Each row is followed by its class.
[-22 -14 -32  12  42  43 -37 -44  59  -6   8 -14 -11 -27  -7 -26 -19 -34
  -1 -21 -12 -45  23   2 -50  19   1  42  34  -2  57  29 -23  40  16  26
  39  32 -29] | k151
[-42 -21  40  37  36  35  11  14  46 -17 -25 -19  -7  23  17  30  27  15
  -7  16  30 -10  30 -15   6   5   3 -11   1  18   5 -28   7  26  16  22
  -6  15 -54] | k413
[-37 -37  34  23  52  47  -5 -16  27 -16 -19 -14   7   6  -1  -7 -12   3
 -28 -14  21  18  39 -13  -2  14  44  20  19  42   9 -47  13  60  28  43
  -2 -28 -60] | k105
[-19 -16 -26  13  34  36 -26 -35  46   4   6  -6 -12 -21   3 -29  -1 -37
   0 -16 -10 -32  15  13 -58  22   4  43  22   4  41  25 -24  67   4  16
  35  26 -32] | k878
[-28 -26  28  29 -19  56 -13  25   9  -7  -4   9  23   6  20  16   4  28
 -53   4  10  20   6  -3  -9   0  19 -27   2  33 -12 -46 -51   2   2  13
  -1   3 -31] | k898
[ -59  -25    4   12  -10   83    9  -41   -7   -3   -3   10  -20    7
  -14   -3   27  -15   -5   22   31  -16   24  -18    0  -13  -67   19
   40  -23 -104   37   73   37    1    6  -10   29   -3] | k105
[ -55  -29    4   28  -16   70   15  -25   -7   -6   -3   16  -25   10
   -4    3   29  -11  -14   18   18  -16   25  -26   18   -8  -50   21
   52  -11 -100   44   74   33    8   10  -13   27   -5] | k510
[  9  26  -6  22  -4  36 -25  12  12 -52  10  11  13  47  -4  15 -13 -16
  46   8 -16  19 -28  -9   5  18  79   7 -21  11   9 -21  23 -25  -4  -8
   7 -17  44] | k782
[  8  13  -8  39   5  51 -38   5   9 -57  15  36   9  37  -2  17  -8 -26
  50   4 -19  30  -5 -13   7  28  80   7 -17  15   8 -10  15 -17  22 -15
   6 -21  29] | k878
[-14 -10 -29  13  37  37 -33 -28  57  -5   6 -11  -5 -14   2 -18 -11 -40
   1 -13  -7 -37  10   8 -55  20  13  42  41   0  46  30 -33  60   5   6
  43  26 -27] | k510
[ -7  -6  55  45  42  43 -18  -1  14 -25  -8  -6   4  44  28  17   0  10
 -14   2  29 -11  24 -16  28  -9  42 -17  18  31  -6   2   7  67  -6  32
 -14 -33 -37] | k115
[-21 -11 -19  27  50  15 -19 -29  53  -5   4 -12  -5 -12  10 -23   5 -26
   2 -17  -7 -41  17   1 -44  26   3  37  43  -4  36  37 -22  59  10  19
  32  38 -29] | k878
[-31 -28  22  44  26  63   0  26  25 -16 -23 -15  -1  15   2  39  17  16
  -2  17  -5 -20  30  -6 -11   9   2  24 -10  46  38 -46 -22  57 -18  10
  -7 -20 -43] | k413
[  8  20  -6  36   7  57 -34  12   3 -63   8  26   9  42   7   8 -27 -24
  38  16 -16  33 -28 -14   4  27  76  13 -20   9   0 -18  15 -32  20 -12
  26  -3  41] | k782
[-63 -35  34   9  13  33  -5  -5  15   0   3  -9  21  18  22  11 -10   8
 -33  11   6 -37  12  -5  -7 -12  -9 -17   0  43   8 -27 -29  23   9  41
   6  18 -49] | k932
[ -3  15  15  26  -9 -62  38 -13 -24 -17  20  18  11  -9 -23   6 -30  -5
 -14 -22  23 -49  48  21  -4  11  54  -3  12 -14  36  28  34  39   2 -23
   8  -8 -16] | k115
[ -9  11  13  18 -19 -49  38 -12 -22 -21  22  23  25  -9 -21   5 -22  -3
 -13 -23   8 -43  45  23 -15  10  62  -2  15 -15  46  28  12  24  -1 -29
   7  -7 -25] | k510
[ -60  -19    4   29  -16   67   15  -31   -3    1   -6   10  -30    2
  -11    1   25  -18  -10   15   25  -13   33  -26   14   -6  -63   24
   55  -16 -106   51   69   38   -1   10  -12   32  -14] | k898
[ -64  -21   -2   23  -20   78   18  -39   -1  -11   -8    5  -27    7
   -8   10   31  -12   -9   23   24  -26   22  -21    9  -10  -65   21
   38  -18 -100   47   74   38    2   13   -7   39  -10] | k782
[ -48  -27    5   30  -12   73   10  -35   -6   -5   -7   13  -23   15
  -12   -1   19  -23   -4   16   30  -18   30  -24   12   -4  -52   31
   59  -17 -101   46   77   50  -10    7  -12   28   -3] | k657
[-12 -27  30  28  68  24   9 -13   2  -6 -12 -29  31  16 -16  19   3  11
 -11  -7  26   1  31 -18   7   6  40   6  -2  30 -12 -25   3  35  -2  32
  -7 -18 -51] | k657
[ -8  22  -5  42  12  48 -38   4   8 -61   5  25  17  48  -1  -2  -8 -22
  50   9 -10  38 -12  -5  -6  34  77   4 -16   8   9 -24  30  -3  12 -15
  11 -15  30] | k105
[-42 -31  49  45  61  29   6 -16  20  -6  -2 -27  18  17   6  14 -24  21
 -39   2   4 -17  33 -20   4   7  25  13  13  33   9 -17  17  24  -8  50
  18  11 -60] | k151
[-13  19  17  25 -15 -59  39 -10 -21 -18  14  21  25  -7 -20   1 -20  -1
 -16 -29  13 -43  48  25 -13  12  71  -1  14 -18  43  28  18  38  -2 -20
   5  -6 -19] | k932
[ -6 -13  -3 -13 -11  76  18 -19 -13  10 -11 -25  30 -32  10   2  12  -2
  35  26 -13 -36 -26  41  17 -31   3  -2  40  -1 -19 -38   9 101  31 -37
  17 -59 -11] | k932
[ -51  -27    4   22   -6   85   12  -29    2   -7   -6   12  -20   14
   -4    1   25  -22   -8   18   30  -15   20  -30   12   -8  -58   28
   56  -18 -103   45   72   47   -6    6   -8   35   -4] | k657
[ 31 -28  -6 -45  15  37  56 -23  14   3  56  18  63 -64 -13  13 -45  27
 -26  14 -16 -47 -39  54 -20 -36  27 -14  46   8 -21   5 -24  12  -3 -27
  32   9 -88] | k782
[-17  14  20  23 -18 -63  44  -9 -16 -25  18  26  18  -9 -20   4 -21   0
 -11 -30   9 -46  53  18 -14  16  65  -6  16 -15  51  26  22  35  -5 -21
  10  -5 -30] | k878
[-42 -27  33  16  62  28 -10  -8  19   0 -18  -2  15   0   8   9 -14  -7
 -23  -2   7 -12  39 -22   7  10  39   4 -10  45  26 -44  21  29 -10  27
  -2  -5 -38] | k105
[  5  17   1  29  -7  52 -42   1   8 -47   4  21  14  41  -8   5 -12 -21
  49   5 -17  20 -10   1   4  28  80   8 -12   8  10 -36  21 -22   2 -15
  14 -28  37] | k878
[  1  22 -17  36   5  65 -33  14   3 -64  18  23  19  32  -2  14 -13 -22
  47  10 -16  32 -18  -6   4  26  74   7 -21   9  17  -7   0 -21  11 -19
  25 -11  47] | k413
[  4  15   6  30  15  48 -33  15  10 -50  18  30  19  50   3  16  -6 -19
  47   2 -14  34  -4 -22   8  20  78  10 -11   9   7  -7  10 -29  20  -9
  18 -21  31] | k510
[ -59  -28    5   26   -3   79   14  -38   -2   -2   -3    1  -24   15
  -12   -3   32  -15   -8   16   30  -18   16  -26    9   -7  -47   27
   49  -17 -102   38   68   31    1   15  -11   32  -11] | k151
[ -2  -6 -36  10  46  32 -19 -38  59  -9   9 -15 -16 -17   0 -30  -8 -50
  -4 -14  -1 -48  11   5 -40  15 -14  54  38  -2  44  35 -13  81   9   9
  38  20 -19] | k115
[-17 -19  43  11  40  22 -14  -1  32  -6   1 -34  12  15   6  41 -11  -6
 -26   6  15 -19  28 -14  13  -3  31  17   1  32   0 -25  -3  33  26  18
   6 -12 -72] | k510
[  8  17   3  25   4  49 -43  17  12 -51  16  35  10  55   9   8 -16 -18
  51   4 -13  47 -21 -10   5  19  66  -1 -19  14  12 -26  18 -46  15 -13
   0 -13  38] | k510
[-15  -7 -15  18  51  29 -29 -33  62   0   8 -12  -3  -9   3 -20 -14 -38
   0 -11   3 -36  14   7 -42  23  -5  42  46   1  37  27 -22  53   2  20
  47  30 -17] | k878
[  3  19   1  25  14  51 -27  15  14 -54   7  32  18  49   3   2 -24 -16
  55  14 -11  37 -22 -14   7  26  85  14 -21  14   1 -32  23 -26  13 -15
  16 -24  46] | k105
[ -7  13  -6  25   6  43 -50  11   9 -54  16  29   8  36  -2   8 -20 -28
  59   7 -12  28 -14 -13   1  29  75  13   1   4  10 -16  25  -9  26 -22
  14 -14  50] | k105
[-43 -24  43  62  33  49  -5  -2  21 -20  13   2  -2  19   4  16  -8  30
 -17  -8  18  24  48  10  -4  18  38  -1  17  27  24 -19  -1  46   0  19
   5  -5 -40] | k105
[ 31  -6 -22 -16  -9 106  40 -25  -4  33  31  38  14 -35   1 -15  -8  19
  22  17 -24 -94 -30  62 -23 -47   0  66  43  -5 -47  40 -11  28  20 -19
  29 -30 -27] | k151
[ 38   3   5 -34   7  15  52  27 -46  25   7   3  40 -26   0  13   9  34
  30   1 -26 -50 -28  44 -20 -60  23  28  -1  26 -16 -13  16  50 -24   5
  51 -53 -63] | k151
[ -2  16  -3  34   3  53 -42  10   8 -61  10  29  11  42   4  -6 -22 -21
  54  10 -11  37 -26   0   5  38  82   5  -7  13   8 -25  11  -7  16 -14
  27 -18  41] | k878
[-12 -10 -33  18  46  24 -29 -39  54  -3   1 -10  -2 -13   5 -37   0 -41
  -1 -16  -4 -46   6  -4 -48  22  21  36  42  -7  44  44 -26  58  -5  23
  38  30  -8] | k151
[ -63  -25    1   25  -14   69    9  -35  -10   -7   -1   12  -28   11
   -9    2   26  -15   -4   20   35   -8   23  -19    4   -9  -60   18
   39  -18 -109   39   76   53    7    3   -7   32   -4] | k105
[-10 -17 -34  12  39  34 -16 -31  61  -1   5  -9  -7 -21   4 -36  -4 -43
  -8  -8 -13 -44  15   2 -48  24  -8  52  36  -1  49  39 -30  66   0  18
  39  32 -22] | k657
[-16   3 -44 -25   3  24  19  -3 -60  25  15  40   2 -73  10  15  -7   8
  30 -17   6   5  -8  38   6  -9  76  31 -44   7 -47  30  32  46  25 -56
  32   2   9] | k105
[ -6  11  15  21 -14 -47  41  -4 -16 -24  16  25  26  -5 -18   0 -20  -3
 -13 -28  18 -43  45  15 -14  11  57   4  25 -16  39  27  21  35  -2 -21
   1   0 -21] | k657
[ -53  -28    1   27  -18   77   12  -39   -1    0   -4   12  -29   20
   -9    2   32  -14   -7   13   34   -9   22  -20   13   -5  -49   29
   45  -19 -110   47   82   37    0   12  -17   34    5] | k657
[ -7  12  10  26 -18 -51  38 -10 -17 -24  20  25  18 -11 -21   0 -27  -2
 -14 -23  18 -49  45  25 -15  13  56   0  15 -12  40  20  28  41  -1 -27
  10  -3 -17] | k115
[ -52  -15   13   34  -15   66    3  -39   -3    7  -13    5  -32   15
   -9    2   26  -17   -3   13   34  -13   29  -17   16   -8  -51   23
   51  -21 -114   36   83   30    1   12  -13   28   -7] | k898
[-38 -15  48  28  29  59  -2  13  -1 -19   0 -25  -3  37   2  14  16  28
 -12   2  18   3  18  -2 -12  -7  17 -16 -11  26  -8 -27 -24   4  10  33
 -13  -4 -82] | k510
[ -6 -11 -35  15  53  32 -18 -39  51  -7   7  -7   4 -12   1 -22 -17 -46
  -1  -5  -4 -48   2   6 -57  18  -4  44  22   1  49  31 -37  67  -6   7
  38  31 -19] | k413
[-50 -24  51  25  47  49  -2   6  22   5 -12 -18   0  24   2  20  23  -3
 -16   0  18   7  31 -11  -4  10  38  15   9  41  17 -25   9  44 -32  34
   5 -10 -61] | k898
[ -2  16 -12  27  17  61 -50   2   3 -51  14  21  15  36  -5   4 -11 -28
  56   9 -14  36 -22   0   2  26  80   6 -13  10  16 -28  29 -10  14 -16
  20 -22  53] | k105
[ -54  -23    4   23  -20   68   11  -28   -9   -9    0   16  -30   17
   -9    6   24  -11   -8   17   25  -17   25  -24   13  -13  -69   22
   47  -18 -110   46   72   26    8    8  -10   34  -11] | k510
[-27 -35  52  30  44  51 -28   4  20 -17 -35 -11   7  15  -1  26 -14   2
 -14   4  36 -20  46 -22   7   8  32  -4  30  30  25 -36  -5  43   2  31
  -1 -21 -29] | k657
[-40 -31   8  44  34  21 -22  -2  18  14 -14 -26  11  -6   0  43  -9  -5
 -28   4  38 -11  25   1 -18  19  15  12  -5  50  12 -21  13  50  29  18
 -39  16 -23] | k657
[-17  15  14  15 -17 -42  41 -11 -14 -25  16  21  23 -14 -21   2 -22  -2
  -9 -26  13 -51  49  26 -14   4  62  -4  10 -18  49  23  14  29 -11 -25
   9   4 -23] | k932
[ -57  -20   12   22  -12   67   19  -33  -11   -1  -10    4  -19   16
   -6   -2   37  -16   -8   15   23  -23   22  -21   21  -16  -50   16
   56  -21 -113   38   80   41   -7   10  -21   28  -16] | k932
[-14   7  15  23  -9 -51  41 -14 -13 -21  16  20  18  -9 -26   3 -19   0
 -11 -27  18 -42  47  18 -15  14  70  -2  11 -22  38  23  29  39 -11 -22
   5   0 -17] | k413
[ -56  -26    6   36  -10   73   18  -41   -4   -9  -10    5  -31   21
  -12    6   25  -17   -6   21   30  -22   28  -27   21   -8  -53   20
   40  -18 -110   37   76   38  -15   10   -6   30   -3] | k413
[ -53  -29    6   24   -4   76   17  -38    0   -9   -3   16  -19   13
   -6    4   20  -14  -11   21   20  -16   22  -33   19  -10  -53   17
   50  -18 -107   47   81   26    3    7  -13   33   -7] | k510
[ -57  -20    2   27   -8   83    4  -33  -11   -5   -6   13  -20    5
   -6  -11   26  -12   -6   16   25  -15   24  -23   13   -3  -49   26
   48  -16 -100   47   66   26    1   16   -6   31   -5] | k151
[  7  23   2  44  15  66 -29  16   5 -61  10  26  26  52   6   4  -9 -26
  49   7  -1  30 -17 -16   4  21  88   2 -20   4  -2 -23  13 -12  -5 -21
  14 -11  47] | k413
[-30 -40  22   5   7  35 -20 -25  24  -2 -31 -18  20   6  20  12  12 -13
 -11  17   9 -28  32 -21 -35  -6  23 -36 -49  18  30 -43 -60  34 -18   6
   9   1 -44] | k105
[-17  17  17  18 -13 -46  41  -6  -9 -21  16  19  22  -8 -20   3 -21  -5
 -11 -23  17 -54  46  20 -12   6  66   0  19 -18  43  28  15  41  -8 -21
  11  -2 -16] | k932
[ -4  19  15  20 -21 -55  38  -2 -17 -16  24  23  14 -12 -18   1 -22   1
 -11 -26  13 -55  46  23 -13   7  56   1  16 -17  40  29  27  36  -2 -25
   8  -6 -14] | k115
[ -54  -15    3   32  -18   64   13  -36  -12    0  -12    9  -20    7
   -8   -9   26  -23   -6   16   24  -15   26  -22   18   -4  -50   24
   55  -16 -109   40   75   48   -6    6  -11   22   -3] | k898
[-27 -24  21  23  15  45   7 -10  41 -17   3 -14  24  12  11  26 -25  14
 -22  11  -2  26  20  -6   2   2   0   6  -3  51  17 -34  -4  29  -4  17
 -22 -11 -44] | k105
[-48 -41  37   4  16  43  -5   1  31 -35 -12 -32   5  20  17  15   2   7
 -17   9  28  -6  14 -10  12  11  31  14  11  37  22 -22 -25  42   0  32
  17  11 -44] | k657
[ -9  -8 -33  12  44  12 -23 -33  51  -8  -2 -16  -9 -21  -5 -33   5 -50
  -7 -12  -7 -42  14  16 -34  26   2  52  65  -3  45  41 -21  73   6  19
  37  24 -31] | k932
[-51 -16  40   0   1  17 -28 -24 -18   5  -7 -39  -1  12   7  16 -24   7
 -14  13  -4 -42  30  19  -8  -7 -23 -10 -22  27  35 -21 -29  15 -10  27
  25   2 -68] | k510
[ -8   9  15  29 -16 -50  40 -20 -15 -23  14  26  20  -4 -24   6 -27   2
 -13 -25  20 -45  50  23 -20  11  63  -6   7 -21  40  22  18  27  -8 -22
   7   0 -20] | k413
[-21  -7 -29  -1  40  52 -20 -41  67  -7  -1 -13  -3 -17   1 -13   3 -46
  -3 -10  -3 -47  11  -2 -45  14   7  43  30  -1  44  30 -22  58  -5  13
  36  27 -25] | k782
[ -59  -19   11   21   -7   70   12  -24   -6    2   -2   12  -30   20
   -9    9   24  -12   -6   17   27  -15   23  -27   12   -9  -57   24
   45  -16 -106   45   73   25   -1    7  -14   29  -10] | k510
[-10  10  14  19 -14 -55  38 -12 -17 -18  21  21  14  -4 -25   4 -27  -2
 -14 -28  10 -43  46  13 -13  10  60  -2  20 -20  39  27  13  18   7 -24
   5  -6 -21] | k510
[-16  15  12  20 -10 -62  45 -16 -14 -22  23  26  25  -7 -22  -1 -27   2
 -16 -27  17 -42  47  20 -15  11  61  -1  17 -15  42  27  22  35   3 -20
  12  -7 -16] | k105
